Each row has a name. Each question is about the rows just above it.

[114,  20, 163,  49, 111]  <12>
[ 19, 110, 147,  21, 114]  <62>
[126,  32, 115,  48, 132]  <58>
[ 96,  43, 131,  29, 132]  <52>
[140,  32,  63,  81, 138]  <91>
[103,  90, 176,  57,  99]  <168>
[133,  45,  40,  97, 141]  <63>
The entry that follows [21]: => [114]
Right after [19] comes => [110]

[126, 120, 103, 101,  82, 100, 125,  26, 120, 120,  74,  36, 153] = <24>
[ 94,  98, 103,  95,  83,  95, 128,  56,  41, 128, 146,  46,  97] = <108>
[ 89,  97,  99,  82,  81,  92, 126,  81, 123, 181,  72, 101, 128] = <9>
[ 69,  82, 102, 119,  83, 177,  59,  66,  53, 144, 121,  77,  73] = <148>
[160, 119, 108, 160,  87, 106,  10,  58, 114, 169,  83, 114, 104] = <40>
How many times does <108> hold [103]? => 1
Times [120] occurs in <24>: => 3

[102,  71, 105,  85,  97,  97,  94, 105, 119, 100, 107,  81, 109, 103,  86,
 133,  97, 109,  86,  81, 105, 109,  97, 104, 119] = <36>
[ 97, 100,  88, 116,  99, 109, 118, 106,  88, 104,  90,  80,  99, 106, 111,
 111,  98,  94,  82,  80, 106, 125,  80, 103, 105] = <39>
[132,  61,  45, 110, 111, 103, 119, 183, 122, 127,  92, 113, 142, 119, 106,
 127,  98, 103,  73, 113,  96,  63,  98, 122, 108] = <92>
What comes right after [116] in the named rows? => [99]
Times [103] occurs in <92>: => 2

[ 95, 151, 121, 134,  51,  98] = <147>
[ 95, 103,  95,  82,  81,  95] = <71>
[112, 114,  99,  58,  80, 135] = <60>
[112, 102,  98,  81, 109,  67] = <107>
[129, 129,  94, 136,  59,  90] = <47>
[128, 171, 124, 144,  57,  56] = <170>
[109, 182, 138, 138,  50,  57] = <13>
[ 85, 112, 107,  82,  96, 148] = <15>
Times [94] occurs in <71>: => 0
What comes right after [128] in the named rows? => [171]
What comes right after [58] in the named rows? => [80]
What comes right after [103] in the named rows? => [95]

[ 95,  95,  95,  95, 100,  90, 102,  93,  99,  97] -> <139>
[107, 134, 107, 100, 115, 129, 107, 129, 129,  98] -> <5>
[ 66,  42, 110,  94,  86,  60, 123,  30, 111, 135] -> <111>
[ 93, 110, 101,  92,  99,  97, 104, 105, 107,  96] -> <61>
[ 53, 160, 116,  48, 104, 130, 146, 123, 160,  84] -> <33>
[118, 114, 108, 115, 113, 117, 105, 109, 105, 107] -> <95>
[ 97, 133, 117,  95, 134, 102, 126, 121, 131, 106] -> <68>
[ 93, 110, 101,  92,  99,  97, 104, 119, 107,  96] -> <21>
[106, 126, 114, 104, 117, 107, 123, 120, 124, 108] -> <172>
The row with [ 53, 160, 116,  48, 104, 130, 146, 123, 160,  84] is => <33>
The entry that follows [113]: => [117]
How many times does <5> hold [129]? => 3

[ 99, 116, 117, 101, 100,  99, 144, 100, 100, 161, 110, 106, 117, 150]  <141>
[100, 105, 105, 117, 100, 101, 118, 100, 128, 122, 105, 134, 111, 100]  <123>
[100, 100, 118, 105, 100, 100, 118, 118, 100, 118, 100, 122, 106, 117]  <165>
[106, 100, 111, 100, 101, 100, 145, 100, 117, 112, 101, 112, 110, 111]  <124>
[100, 100, 100, 100, 100, 100, 118, 100, 111, 166, 100, 122, 106, 117]  <57>
[119, 100, 116, 117, 101, 105, 128, 116, 116, 167, 122, 111, 123, 122]  <2>
[100, 100, 100, 106, 106,  99, 129, 100, 106, 107, 105, 112, 112, 117]  <50>
[106, 100, 100, 106, 100, 106, 121, 105, 101, 128, 122, 100, 117, 138]  <135>
[100, 100, 117, 100, 101, 105, 128, 105, 116, 167, 122, 111, 123, 106]  <190>
[100, 106, 106, 101, 105,  99, 129, 106, 106, 166, 100, 118, 106, 145]  <136>
[100, 100, 106, 105, 105,  99, 133,  99, 106, 111, 106, 101, 111, 144]  <18>
Count of [116] in <2>: => 3
Count of [118] in <165>: => 4
Whose row is [100, 105, 105, 117, 100, 101, 118, 100, 128, 122, 105, 134, 111, 100]? => <123>
The row with [100, 100, 117, 100, 101, 105, 128, 105, 116, 167, 122, 111, 123, 106] is => <190>
Whose row is [119, 100, 116, 117, 101, 105, 128, 116, 116, 167, 122, 111, 123, 122]? => <2>

[ 60,  22, 132, 121,  80, 113, 144,  61,  69] -> <140>
[ 37,  74,  95,  56,  83, 126,  55, 130, 158] -> <65>
[ 11,  89,  81,  58, 100,  12, 100,  12, 100] -> <85>
[ 38,  38,  38,  38, 124, 138, 165,  70,  38] -> <38>
[ 95,  95,  95, 163, 103,  95,  95,  95, 128] -> <14>
[ 89,  94,  81,  58,  81,  11, 124,  95, 104] -> <44>
[ 37,  94,  99,  56,  83, 113, 145,  61,  70] -> <8>
How many times does <38> hold [70]? => 1
Count of [95] in <14>: => 6
Times [39] occurs in <38>: => 0
Times [100] occurs in <85>: => 3
Times [103] occurs in <14>: => 1
Right after [163] comes => [103]
Count of [12] in <85>: => 2

[ 94, 109, 109,  94,  94,  25,  94,  87] = <102>
[107,  25,  76,  90,  68,  70, 112, 104] = <118>
[ 78, 113,  71, 123,  78, 111, 134,  24] = <116>
[123,  77,  84, 104,  97,  53, 110, 102] = <6>
[122,  74,  74, 141,  95, 130, 140, 110] = <121>
[ 87,  88, 122,  68,  98, 125,  78, 110] = <69>
[122, 110,  74, 141,  95,  95, 118, 152] = <175>
[ 93, 111, 131,  90, 137, 118,  67,  87] = <157>
Times [75] occurs in <121>: => 0
Right after [67] comes => [87]
Times [94] occurs in <102>: => 4
Count of [110] in <69>: => 1

[116, 116,  25,  25,  25] -> <113>
[169, 116, 136, 113,  25] -> <49>
[117, 117,   8,  69,  23] -> <122>
Count of [116] in <113>: => 2
Right after [136] comes => [113]
Count of [25] in <49>: => 1

[152, 153, 151, 110, 107, 105, 107, 160, 104,  31, 138, 112, 141, 164, 160,
 102, 103, 159, 172, 103, 106,  39, 154, 126, 104, 163, 153, 164]  <110>
[ 53,  68,  65, 104, 109, 103, 108,  63, 110, 184,  66, 103,  58,  63,  63,
 106,  99,  67,  73, 104, 106, 191, 105, 105, 109,  61,  62,  66]  <51>
[ 53,  68,  65, 104, 109, 103, 108,  83, 110, 184,  66, 103,  58,  63,  63,
 106,  99,  67,  73, 104, 106, 191,  60, 105, 109,  61,  62,  64]  <131>
[125, 123, 118, 110, 131, 131, 100, 129, 103,  17, 129, 104, 128, 138, 135,
  99, 103, 133, 134,  99, 104,  11, 122, 138, 121, 139, 126, 133]  <55>
[ 58,  57,  49,  83,  80,  83,  87,  52,  91, 183,  72,  86,  68,  42,  47,
 103,  84,  46,  32, 101,  93, 189,  54,  57,  85,  49,  48,  44]  <22>
What comes right after [183] in the named rows? => [72]
Count of [103] in <55>: => 2

[135, 131, 125, 125, 126, 129, 127, 126, 128, 129, 127, 131, 133, 124, 132,
 123, 129, 127, 124, 126, 122, 127, 130] = <19>
[127, 155,  77,  86,  93, 143,  86,  83, 112,  86,  86,  82, 155,  66, 143,
  37,  82,  73,  43,  67,  46,  69, 122] = <126>
[189, 155,  44,  69,  93, 127,  86,  82, 112, 128,  95, 146, 122,  69, 161,
  37, 118,  82,  46,  77,  44, 128, 137] = <53>
[189, 155,  77,  69,  93, 127,  86,  82, 112, 144,  95, 146, 179,  69, 161,
  37, 118,  81,  46,  77,  44,  77, 137] = <97>
How many times does <126> hold [83]? => 1
Times [143] occurs in <126>: => 2
Right after [67] comes => [46]
Count of [128] in <53>: => 2
What comes right after [123] in the named rows? => [129]

[ 73, 159, 159,  73,  56, 159,  73,  73, 159] = <76>
[ 42,  51, 134, 131, 145,  55, 120, 156, 147] = <94>
[ 42, 131, 131, 131, 156, 156, 120, 156, 147] = <132>
[129, 119,  74, 146,  87, 155,  57,  75, 132] = <37>
What comes right after [155] in the named rows? => [57]
How many times does <132> hold [156]? => 3
The entry that follows [57]: => [75]
How many times does <76> hold [73]? => 4
Count of [131] in <132>: => 3

[139,  69, 130, 138, 103, 116] = <96>
[ 83, 140, 111,  93, 113,  93] = <31>
[ 90, 136,  91, 139,  90,  76] = <89>
[ 95, 158,  99,  63, 113,  49] = <150>
[ 78,  78,  80, 135, 101, 135] = <67>
[ 82,  29,  80,  50, 137,  88] = <10>
[ 65, 136, 125, 141, 141,  47] = <103>
[114, 141,  69,  94,  76, 106] = <27>
[ 11,  68, 127, 134,  50,  89] = <26>
What comes right after [63] in the named rows? => [113]
Count of [90] in <89>: => 2
How many times does <67> hold [135]? => 2
Times [93] occurs in <31>: => 2
How many times does <31> hold [140]? => 1
Right after [138] comes => [103]
How many times does <103> hold [141]? => 2

